In the rows, 128 means zero.
Here are made-up objects, facts about them, and rows of numbers that follow some of those facts. Name the object behind each unnamed row.

How the objects are related:
keto: sits directly inside; mumul: uses; zifas: points at; skobrir: is directly followed by; grugres: belongs to class
keto flimon <- begrir, gedri, graploskom, klagrin, klazem, klepamu, nitros
keto flefler <- biflok, brebru, gribor, klastibram, niflir, nolinil, nuzel, pebrik, riflopar, stoskir, stotiflur, trozon, vuren
keto graski <- bragrol, daka, flovaluk, grasepa, kezim, sidroflan, tidun, trikles, trodrufi, truken
keto gedok <- bragrore, gukla
keto dekel <- bratrak
keto floklir <- bribive, flifi, geto, kloflufor, lusker, plapleso, savum
keto dromo <- bridri, drizom, drutrivim, gozik, guri, kegre, likon, lizel, negik, skaplel, stani, tasus, volu
keto pelinon <- brobu, lidrin, plitradrin, pogak, skastur, stekal, tanen
keto brobu <- degus, drima
keto bidrudem <- dekel, drizek, gedok, lage, lifler, maral, mobo, plefugrol
keto padur <- diflu, flefler, liduk, skubos, vegro
keto stekal <- dilu, doflos, dritur, filus, gakes, gubra, kita, klisute, klustal, mugu, plavastul, replomor, trumok, zadin
keto gagrula <- drilu, dulu, flelu, kegrun, sebran, sili
keto vizerar <- drizi, fufak, risto, stufir
keto luskil <- dromo, flimon, pliplum, skatri, vugris
keto fedren <- droro, graski, studro, vizerar
keto doko <- floklir, vena
keto banu <- gekluk, gevik, gitra, tidro
keto diflu <- goskol, trobir, troruplil
keto plobrem <- groruklik, kopluk, seflim
keto tanen <- kefan, miril, roklutus
keto grelilis <- kugrezon, plobrem, pluflur, sepli, siklam, zaper
keto goful <- pletogres, triko
keto skubos <- stogo, vostam
bidrudem mumul bragrol
doflos mumul graploskom, kloflufor, siklam
drima mumul grasepa, fedren, seflim
dritur mumul savum, grasepa, dulu, mugu, roklutus
drutrivim mumul maral, brebru
flelu mumul kopluk, goskol, pelinon
gakes mumul biflok, sepli, lifler, trumok, siklam, skatri, bribive
gedri mumul graploskom, brobu, filus, begrir, doko, klagrin, trumok, trobir, kegrun, gagrula
geto mumul lusker
gitra mumul pebrik, replomor, troruplil
gozik mumul trumok, lusker, skastur
gribor mumul dromo, pelinon, flifi
gubra mumul plobrem, banu
kita mumul graski, drilu
klepamu mumul stekal, bridri, skaplel
klustal mumul pogak, stufir, klastibram, zaper
lage mumul troruplil
lidrin mumul kopluk, stekal, drizek, skastur
liduk mumul negik
miril mumul negik, begrir, lusker, flefler, siklam, niflir, stufir, bratrak, vizerar, bragrore
nitros mumul lifler, guri, gagrula
nolinil mumul gevik, vostam, trikles, troruplil
nuzel mumul bragrol
plapleso mumul bribive
risto mumul begrir, luskil
sili mumul kefan
stoskir mumul klagrin, skastur
studro mumul drizek, drizi, niflir, troruplil
tidro mumul plavastul
trodrufi mumul gevik
trozon mumul skubos, banu
truken mumul pebrik, drizom, pogak, seflim, vizerar
vegro mumul gekluk, gevik, lizel, kugrezon, skatri, triko, klastibram
volu mumul negik, sepli, stani, flifi
vuren mumul pluflur, kloflufor, mobo
banu zifas: trumok, likon
begrir zifas: drizom, bridri, vuren
biflok zifas: sebran
bragrol zifas: drizom, bridri
bragrore zifas: trumok
bratrak zifas: gedok
bridri zifas: likon
brobu zifas: stogo, likon
daka zifas: stufir
diflu zifas: skastur, niflir
dilu zifas: lifler
drilu zifas: lifler, drima, likon
drima zifas: likon
dritur zifas: nitros, seflim
drizi zifas: likon
drizom zifas: trumok, gukla, seflim, trikles
dromo zifas: likon
fedren zifas: nitros
filus zifas: likon
flimon zifas: doflos, stani
floklir zifas: likon
gagrula zifas: tidro, niflir
gedri zifas: likon
gitra zifas: bridri
goful zifas: gubra
goskol zifas: bridri
grasepa zifas: gubra, lusker, geto
grelilis zifas: risto
gubra zifas: droro
gukla zifas: padur
guri zifas: goful
kefan zifas: likon
kegre zifas: trumok, stufir
kita zifas: pluflur, drizom
klepamu zifas: drilu, bragrore
klustal zifas: bridri
kopluk zifas: studro, lidrin
lage zifas: kloflufor
luskil zifas: degus, lifler
miril zifas: likon
mobo zifas: miril
niflir zifas: likon
padur zifas: likon
pelinon zifas: gevik, goskol, droro
plapleso zifas: tidro, likon, troruplil
plefugrol zifas: likon
pletogres zifas: padur
pliplum zifas: seflim, stani, droro
plitradrin zifas: klustal
pluflur zifas: likon
replomor zifas: gekluk, likon
risto zifas: likon
sebran zifas: flelu
seflim zifas: gitra, droro, troruplil
sili zifas: gedok, skubos, trumok
skaplel zifas: stani
skatri zifas: risto, trumok
skubos zifas: klazem
stufir zifas: risto
tidro zifas: lifler, trumok
tidun zifas: likon, niflir
trikles zifas: lidrin
triko zifas: vostam
trodrufi zifas: klagrin
troruplil zifas: likon, droro
trozon zifas: likon
truken zifas: doflos
trumok zifas: likon
vegro zifas: drima, likon, stani
vizerar zifas: niflir
vostam zifas: trumok, likon
vugris zifas: lifler, troruplil
zadin zifas: trumok
skobrir:
degus > drima
dekel > lage > plefugrol > drizek > maral > lifler > mobo > gedok
drizi > risto > fufak > stufir
floklir > vena
gevik > gekluk > tidro > gitra
gukla > bragrore
kegre > volu > drutrivim > lizel > drizom > likon > bridri > stani > gozik > negik > guri > tasus > skaplel
klagrin > begrir > klazem > klepamu > graploskom > nitros > gedri
kopluk > seflim > groruklik
kugrezon > zaper > sepli > siklam > plobrem > pluflur
lidrin > stekal > plitradrin > brobu > pogak > skastur > tanen
plapleso > bribive > geto > flifi > kloflufor > savum > lusker
pliplum > flimon > vugris > dromo > skatri
riflopar > klastibram > trozon > stoskir > gribor > nolinil > stotiflur > vuren > brebru > biflok > pebrik > niflir > nuzel
roklutus > kefan > miril
sebran > kegrun > sili > dulu > drilu > flelu
skubos > vegro > liduk > flefler > diflu
stogo > vostam
tidun > sidroflan > trikles > daka > bragrol > trodrufi > kezim > flovaluk > truken > grasepa
triko > pletogres
trobir > goskol > troruplil
trumok > plavastul > klustal > mugu > zadin > doflos > kita > replomor > gakes > dilu > filus > gubra > klisute > dritur
vizerar > droro > studro > graski
[banu, brebru, daka, diflu, droro, flefler, geto, gevik, goful, lage, lifler, niflir, pelinon, plavastul, pletogres, replomor, risto, savum, sepli, stogo, studro, tanen, volu, zadin] grugres 436
[begrir, bragrore, bribive, bridri, degus, doko, drutrivim, dulu, flifi, flovaluk, gitra, graski, guri, kegre, kezim, klagrin, kugrezon, lusker, maral, plapleso, pluflur, pogak, riflopar, sili, stekal, tasus, trobir, trodrufi, truken, trumok, vuren] grugres 780
[bidrudem, bragrol, brobu, dekel, dilu, doflos, dritur, dromo, flelu, flimon, fufak, gagrula, gakes, gedok, goskol, graploskom, gribor, kita, klastibram, lizel, luskil, mobo, nolinil, pliplum, roklutus, sebran, siklam, stani, tidro, trikles, triko, vizerar] grugres 97
[biflok, drima, drizom, fedren, gedri, gekluk, klazem, kopluk, likon, miril, mugu, padur, plobrem, sidroflan, skatri, stoskir, vena] grugres 88
[bratrak, drilu, floklir, grasepa, grelilis, groruklik, gubra, kefan, kegrun, klepamu, liduk, nitros, nuzel, plitradrin, stufir, troruplil, trozon, vegro, vugris, zaper] grugres 782
[drizek, drizi, filus, gozik, gukla, klisute, kloflufor, klustal, lidrin, negik, pebrik, plefugrol, seflim, skaplel, skastur, skubos, stotiflur, tidun, vostam] grugres 977

Known rows:
[108 126 113 143 103 102 157  65 181 116 132  93 127 145 129 147 162 128
 114  97 144 169 126  99  96 104  97 118 107] -> roklutus
[ 99 101 115 145 154 110 163  96 116 126  95 123 104 131 114 105 113 135
 123 114 134  69 105 138 126 108 126 113  93] -> begrir
[ 96 125 117 156 109 109 155 106 160 124 156 117  80  99 146 138  74 136
 125 101  97 129 146 113 136 127 140 154 135] -> risto
[196 172 169  93 160 186  56 249  39 143 151 202 177  99 115  93 138 135
 150 169 125  85 136 191 157 155 178 131 155] -> skaplel
[ 92 109 104 140 117 102 145  80 151 123 103  98 105 152 137 162 145 117
 129 129 141 140 115 104 107 129 107 100 119] -> riflopar
[148 141 132 117 134 143 111 131 108 125 134 134 151 129 132 137 161 123
 125 134 141 132 140 132 122 132 137 117 129] -> savum
[150 136 155 102 130 149 103 145 100 121 130 147 152 141 132 120 138 113
 120 156 143 128 136 130 135 138 140 111 125] -> lusker
[121 123 132 123 125 135 113 117 110 120 109 137 150 143 128 132 125 117
 123 147 137 127 132 141 118 148 129 102 122] -> kloflufor
[135 122 127 120 127 128 115 123 115 123 132 128 137 141 141 147 157 125
 128 146 137 140 130 134 119 129 129 111 131] -> maral
[ 94 120 101 154 126  98 154  73 145 117 123  92 116 156 141 134 145 122
 122 118 152 154 121 104 124 127 102  96 112] -> gevik
[109 120 106 155 129  96 169  97 165 131 125 101 113 143 111 112 141 133
 134  95 123 142 111  89 124 121 120 132 106] -> triko
[129 144 137 123 117 128 145 102 120 120 129 120 130 151 124 121 145 121
 128 115 138 153 134  88 120 126 124 114  97] -> siklam
[147 110 135 119 147 111 131 128 165 149 132 139 166 135  97 110 126 117
 132 120 107 145 119  72 139 145 131 178 153] -> zadin
[121 139 150 125 100 126 146 122 173 116 159 117 111 104 122 116  78 149
 106  90 122 141 143 140 132 103 133 167 128] -> brobu
[ 97 114 109 143 116 105 146  84 155 111 103 102 105 154 133 152 143 130
 135 112 146 149 117 105  99 126 106 104 122] -> stogo
[104 110 120 131 115 103 137  91 140 117 113 107 118 156 131 142 134 119
 129 127 145 135 112 117 126 133 115  96 112] -> bribive
[148 142 143 110 142 162 143 102  86 116 108 131 125 150 130 138 136 130
 132 106 156 130 149  79 109 128 149 115 102] -> graploskom

Which object is each row?
No name comes twice in this set of rows, the named rows included.
[130 128 131 103 112 131 119 122 136 131 148 115 156 152 130 131 145 110
 104 149 135 142 137 137 138 119 115 119 126] : pogak
[201 155 166 107 134 157 101 183  96 146 162 177 176 108  97  95 156 122
 128 139 112 129 151 139 134 117 149 175 131] : dilu
[208 153 164  93 141 169  72 222  72 158 155 186 188  86  93 104 144 117
 113 176 102 105 146 198 135 109 153 157 140] : gubra
[129 135 144 135 124 133 117 139 126 121 188 162 111  87 157 129  76 139
 118 130 106  98 160 156 145 131 158 150 142] : pluflur
[111 123 113 126 111 121 124 117 125 122 107 105 103 141 148 148 152 131
 151 139 134 142  95 108 121 139 125  93 129] : drutrivim
[106 125 111 143 109 112 143 118 121 121  97  95  94 147 135 145 139 127
 151 131 129 159 109  93 110 145 118  95 118] : volu
[117 112 108 141 152 120 143 123 127 133 109 130 112 132 124 131 138 136
 150 119 127  97 105 121 129 124 122 127 128] : vugris
[187 158 168  93 150 170  81 226  64 133 138 185 159 111 126  89 143 133
 146 155 120  94 123 167 156 145 171 133 137] : guri
[ 84 100 105 143  95 103 140  88 163 132  92  80 129 141 111 153 119 113
 112 147 126 160 126 131 100 129  89 111 125] : lidrin
[130 117 120 134 137 121 138 133 135 135 121 132 125 125 117 120 142 132
 134 117 124 119 113 122 128 127 119 141 131] : daka
[109 137 130 128 124 133 124 144 154 121 162 128  99  83 159 136  71 151
 118 116 110  93 149 162 164 119 138 159 152] : padur
[148 140 136 150 138 129 139 139 120 128 128 147 130 115 106  90 162 144
 133 103 127 108 110 146 116 101 130 142 106] : bragrol
[180 153 151 107 156 162  92 186  85 143 152 174 169 107 121 104 152 124
 128 155 124  95 140 175 154 128 152 142 140] : grasepa

The same objects again, as new rows of numbers:
Known rows:
[197 111 141 102 137 152 125 117 148 129  97 130  85 161 129 162 106 130
 100 180 155 145 139 134  97 139 112 156  99 100 140 160 122 121  99] -> filus
[ 79  96 141 122 135 143 120 156 121 125 125 130 126 124 166 143 146 117
 111 147 124 139 123 134 173 116 105 111 137 109 155 111 125 126 121] -> stekal
[185 114 152 110 133 164 120 131 141 138  89 117 105 142 147 129 137 144
  98 158 141 152 135 129 134 146 102 125 114 108 127 153 123 121 117] -> replomor
[147 112 154 126 131 155 132 132 127 141 108 120 118 130 152 132 156 123
  88 148 122 164 123 134 138 146 105 113 118 110 135 144 123 126 111] -> zadin
[ 75 108 114 113 120 118 135 143 132 136 145 138 161 124 124 147 147  98
 125 117 105 131 119 114 153 131 120 144 154  96 127  71 132 128 119] -> lidrin
[116 123 138 120 135 129 119 124 123 124 123 124 114 126 123 127 126 131
 140 127 125 119 136 126 122 112 121 129 127 131 131 128 125 129 137] -> maral
[121 124 105 138 140 106 137 132 126 120 116 140 132 128 118 126 108 138
 135 135 134 108 131 130 130 100 121 139 114 161 137 127 124 121 132] -> graploskom
[116 151 142 127 131 111 115 113 118 114 144 114  92 121 127 105 125 129
 126 122 129 128 133 128 117 107 133 137 169 124 144 123 123 145 158] -> graski
[168 155 129 123 121 130 132 114 132 116 140 134 102 121 166  95 107 117
 116 118 137 132 141 133 109 154 129 117 162 111 128 144 140 159 133] -> fedren
[102 139 118 159 120 114 139 127 112 118 161 109 120 113 168 102 126 142
 122 116 148 116 134 130 128 130 147  95 157 145 172 141 123 132 142] -> vizerar
[108 130 139 131 122 157 144 127 128 149 131 120 130 136 105 150 125 147
 166 123 128 103 121 128 104 109 146 119 114 146 130 119 127 119 113] -> gribor
[151 133 137 113 120 155 148 125 128 119 145 152 128 131 136 134 115 110
 147 105 123 125 122 139 101 143 134 107 139 134  96 121 141 143 108] -> padur
[ 98 120 129 115 131 137 134 138 115 124 146 123 148 114 112 121 162 108
 129  87  96 134 101 126 148 124 114 120 148 141 102  92 125 124 127] -> stogo
[ 91 128 124 149 122 118 146 129 110 146 148 114 134 119 154 119 140 119
 116 120 119 135 135 131 115 141 136 101 140 145 151 132 127 128 122] -> plapleso
[ 72 133 128 145 122 119 138 134 113 123 145 127 136 113 144 122 138 129
 146 113 120 121 128 128 137 114 137 107 152 132 145 113 128 129 135] -> dekel
[148 125 136 106 117 152 118 114 139 111 140 129 134 151  96 144 123 125
 145 124 128 124 117 136  90 136 145 128 112 126  98 123 131 123 115] -> stotiflur
[ 94 126 123 145 121 117 127 142 116 124 144 124 145 116 144 112 149 129
 122 112 128 127 124 123 159 128 133 116 143 135 136 116 131 123 143] -> kugrezon

Which object is each row?
No name comes twice in this set of rows, the named rows included.
[119 106 133 128 116 139 125 140 135 149 124 122 149 132 144 149 145 120
 109 138 123 141 136 115 155 159 131 128 138  76 136 109 131 126 108] : klustal
[130 120 114 114 126 122 118 124 134 112 142 126 130 134 128 120 127 119
 119 123 134 128 122 130 133 132 129 134 131 121 127 117 127 131 130] : drizek
[108 133 139 145 122 125 136 125 116 136 130 111 130 127 136 121 134 123
 125 129 124 134 143 133 114 135 136 109 132 140 144 132 130 131 128] : sili
[138 128 148 106 124 158 128 125 138 138 124 133 126 147  66 160 115 144
 164 126 120 105 118 126 100 107 130 156 114 145 102 109 119 116 110] : vuren
[130 102 126 100 135 129 116 134 142 115 138 136 123 138 114 144 111 119
 116 138 133 129 114 128 139 118 106 160 134 101 119 105 126 129 118] : skastur
[125 123 112 123 135 100 129 129 137 143 108 135 142 129  88 139 113 125
 141 138 118 116 131 109 131 116 125 170 115 137 106 107 130 137 129] : nitros
[195 114 157  87 134 158 103 120 157 127  82 138  89 160  97 166  99 138
 125 187 147 137 142 128 102 124 115 179  97  83 117 146 128 126 117] : klisute
[151 132 148 110 132 135 114 120 131 126 113 118 117 129 114 118 142 133
 125 123 120 141 120 126 126 129 113 133 131 131 103 132 124 130 140] : savum
[ 74 117 140 138 126 129 121 146 112 119 124 131 143 119 155 133 139 128
 136 129 129 125 137 130 158 114 129 105 141 125 148 115 134 127 132] : roklutus
[122 123 158 131 124 148 130 132 123 147  89 125 113 144 149 160 120 140
 132 172 144 129 154 128 111 121 122 125 112 115 160 146 125 129 109] : kita
[105 107 135 117 137 137 136 150 129 158 103 137 119 135 114 166 115 134
 139 162 132 113 132 118 141  99 113 162 128 104 146 105 119 125 113] : doflos
[111 112 132 142 131 134 145 138 122 132 128 129 111 131 161 141 123 136
 114 153 143 127 137 137 128 118 124 114 121 134 170 143 124 126 118] : brobu

Now the same objects, written a new way:
Named rows:
[130 112 100 137 113 132 120 133 117 114 127 124 124] -> drizek
[123  88 132 112 143 152 136 140  95 175 111 157 118] -> goskol
[122  98 114 126 112 135 129 131  94 122 115 145 112] -> sidroflan
[127 129 113 171 104 143 113 152 118 108 127 127 123] -> graski
[159 175 174 116 125 162 121 162 128 132 162 112 109] -> grelilis
[131  81 112 121 109 126 131 136 124 107 116 137 115] -> stoskir
[118  96 117 115 131 137 129 140  94 140  98 141 116] -> trikles
[133 135 110 159 101 143 109 137 126  86 155 127 151] -> flefler
[145  63 137 184 177 128 180 137  85 168 144 103 150] -> likon
[123  96 129  92 142 141 113 137 105 174 131 148 131] -> bragrore
[151 125 164  96 117 158 111 134 112 171 129 141 126] -> trozon
[137 100 151  90 119 176  88 154  84 180 128 148 121] -> kegre
[133  95 127 135 120 120 135 123 108 126 147 140 138] -> geto
[120 135 135 106 129 175 112 155  94 145 115 180 136] -> vizerar
[125  73 105 127 125 141 121 148  91 107 110 126 121] -> lizel
[146 114 114 150 111 126 129 137 134 105 115  91 119] -> stotiflur
[154 134 138 115 114 153 116 129 115 146 132 127 130] -> daka

Rows to name:
No name comes twice in this set of rows, the named rows included.
[158 156 144 137 105 172 106 143 131 120 138 114 141] : diflu
[144 164 106 187 103 129 133 132 162  76 125 112 135] : tanen
[184 116 107 157 139 146 145 153 168  93 119  25 151] : skaplel
[145 152 134  89 122 136 123 143 136 115 158 110 104] : bratrak
[152 159 129 106 127 140 122 120 146 161 119 128 131] : zadin
[121 125 101 131 111 122 138 119 128 119  94 137 110] : mugu
[144 101 116 104 147 151 137 151 133 149  87 102 116] : mobo
[153  76 108 142 112 126 131 151 149  77 123  60 139] : gozik
[134  91 100 129 130  94 156 145 170  78  64 116 108] : gakes
[108 102 121 120 159 128 147 124 107 193 138 178 129] : trumok
[124 134 102 136  97 120 129 114 119 126 128 163 113] : plavastul

